Below are the code and all the weights of a small trained network. Each question names an input and a class and asks about switching units off, where a switched-off unit gives its printed mean instead of its output.

import numpy as np


def w(rows, s, z=0):
    codes = np.array(rows[::2]) - 128.0
    scale = np.full(codes.shape[1], s)
    scale[-1] = z or s
    return codes * scale


def norm(h):
    return h / np.sqrt((h * h).mean(-1, keepdims=True) + 1e-5)


def f(y):
    return np.maximum(y, 0)


def log_softmax(a):
    a = a - a.max(-1, keepdims=True)
    return a - np.log(np.exp(a).sum(-1, keepdims=True))


def net(x, mask):
    res = np.array(x, float).reshape(1, 8) / 4 @ E
    u = 0
    for l in range(3):
        y = f(norm(res) @ A[l][:, :-1].T + A[l][:, -1])
        res = res + np.where(mask[u : u + 11], y, B[l][:, -1]) @ B[l][:, :-1]
        u += 11
    return log_softmax(norm(res)[-1] @ U[:, :-1].T + U[:, -1])


A, B = {}, {}
E = w([
[197,143,117],'x0',
[94,26,5],'x1',
[84,54,104],'x2',
[159,203,85],'x3',
[112,1,180],'x4',
[236,72,65],'x5',
[83,160,90],'x6',
[50,238,126],'x7',
],0.0064)
A[0] = w([
[79,160,122,158],'L0N1',
[176,162,151,193],'L0N2',
[135,131,97,3],'L0N3',
[148,144,127,33],'L0N4',
[108,175,106,152],'L0N5',
[136,129,130,47],'L0N6',
[157,107,197,95],'L0N7',
[139,143,78,130],'L0N8',
[183,187,117,53],'L0N9',
[123,134,249,144],'L0N10',
[137,92,198,120],'L0N11',
],0.022,0.0015)
B[0] = w([
[94,181,44,195],'L0N1',
[162,134,185,197],'L0N2',
[143,123,135,148],'L0N3',
[157,134,145,145],'L0N4',
[149,185,83,193],'L0N5',
[135,140,121,131],'L0N6',
[103,108,202,205],'L0N7',
[177,97,173,175],'L0N8',
[249,154,162,202],'L0N9',
[51,172,208,254],'L0N10',
[87,75,161,208],'L0N11',
],0.02,0.009)
A[1] = w([
[129,122,83,2],'L1N1',
[176,88,67,110],'L1N2',
[157,153,160,21],'L1N3',
[131,130,97,77],'L1N4',
[92,181,96,184],'L1N5',
[162,49,86,141],'L1N6',
[246,215,163,69],'L1N7',
[107,147,113,75],'L1N8',
[144,169,61,25],'L1N9',
[82,173,119,7],'L1N10',
[190,66,102,129],'L1N11',
],0.012,0.0021)
B[1] = w([
[164,99,135,137],'L1N1',
[80,29,180,177],'L1N2',
[168,137,156,158],'L1N3',
[143,99,112,139],'L1N4',
[154,183,48,183],'L1N5',
[78,24,170,190],'L1N6',
[246,101,69,254],'L1N7',
[149,152,94,142],'L1N8',
[169,115,30,170],'L1N9',
[132,203,83,157],'L1N10',
[79,27,195,193],'L1N11',
],0.013,0.0065)
A[2] = w([
[9,129,182,80],'L2N1',
[142,169,98,54],'L2N2',
[80,251,97,6],'L2N3',
[49,145,63,149],'L2N4',
[144,150,142,73],'L2N5',
[209,156,120,110],'L2N6',
[120,74,88,107],'L2N7',
[113,12,29,105],'L2N8',
[90,143,156,111],'L2N9',
[64,200,118,166],'L2N10',
[175,96,96,74],'L2N11',
],0.011,0.002)
B[2] = w([
[245,181,147,253],'L2N1',
[132,112,119,166],'L2N2',
[74,145,3,205],'L2N3',
[115,179,50,176],'L2N4',
[135,101,138,146],'L2N5',
[181,107,105,209],'L2N6',
[121,81,93,168],'L2N7',
[133,55,16,218],'L2N8',
[165,145,138,171],'L2N9',
[157,198,101,195],'L2N10',
[110,96,133,162],'L2N11',
],0.014,0.0053)
U = w([
[72,180,252,109],'0',
[254,158,140,184],'1',
[88,51,117,118],'2',
[166,177,48,25],'3',
[190,90,179,253],'4',
[96,221,78,55],'5',
],0.015,0.0026)

Each question gives the input, the list of numbers given to net, and the class t.
The units are the neurons (one row each of A and B). Each row of codes is followed by its name. A weight is (code - 128) times the scale printed after its matrix; where a second scale follows, it is the last column's (A, B and U).
mask holds one flag per neuron, layer by layer. A switched-off neuron (its flag False) gives its mean, the last column of its row in B, instead of its output. The means were averaged over made-up inputs and are rounded, as every weight is.
A unit's drop is (log p(t) with every unit on - log p(t) with that unit switched off) / (log p(t) with every unit on - log p(t) with every unit switched off).
The circuit of an input: a set's keep is (log p(t) with only the set's units on - log p(t) with every unit switched off) / (log p(t) with every unit on - log p(t) with every unit switched off). Starting from the 12 units with the biggest drops (on a tie, the unit counted first), units are removed one at a time, each time the one whose removal leaves the highest keep (on an exact tie, the one counted first), for as long as the keep stays at least 0.8.
circuit, biggest first: the units of the circuit, biggest drop first
top k neurons: the k neurons with the biggest drops, biggest first
top k neurons in layer l: the k neurons of layer l with the biggest drops, biggest first
drop of u: that unit's drop, to one decimal
input [4,-4,-5,-8,-8,-7,5,3], class 5: circuit, biggest first -> L0N1
input [-4,-7,-4,4,0,-1,-4,8], class 5: circuit, biggest first -> L0N1, L2N3
input [-7,1,2,2,3,-1,-7,-8], class 0: circuit, biggest first -> L1N7, L0N7
input [-7,5,0,1,4,-8,-4,-7], class 0: top 2 neurons -> L1N7, L1N9
input [-1,4,2,-8,2,-6,0,-4], class 0: top 2 neurons -> L1N7, L1N9
input [3,5,-7,-6,8,2,-6,1], class 2: top 4 neurons -> L0N10, L0N11, L0N2, L0N9
input [-7,-2,1,-8,-3,7,-1,-3], class 2: top 2 neurons in layer 0 -> L0N10, L0N2
input [3,3,7,-2,0,-5,6,-4], class 3: top 2 neurons -> L0N9, L0N8
input [4,-4,-7,4,7,3,-7,4], class 0: top 2 neurons in layer 0 -> L0N10, L0N7
input [-8,4,-4,-6,-4,8,-5,4], class 2: top 2 neurons in layer 0 -> L0N10, L0N9
input [7,-4,3,-8,-3,-5,-2,1], class 0: drop of L0N10 -> 0.1
input [2,-7,7,7,-2,-7,-8,-6], class 0: drop of L0N10 -> 0.2
input [2,4,-6,-5,5,5,5,-6], class 2: drop of L0N10 -> 0.4
input [-5,2,-4,-5,4,8,-7,-7], class 2: top neuron -> L0N10
input [3,8,5,-5,-6,-6,-3,-3], class 2: drop of L0N10 -> 2.7
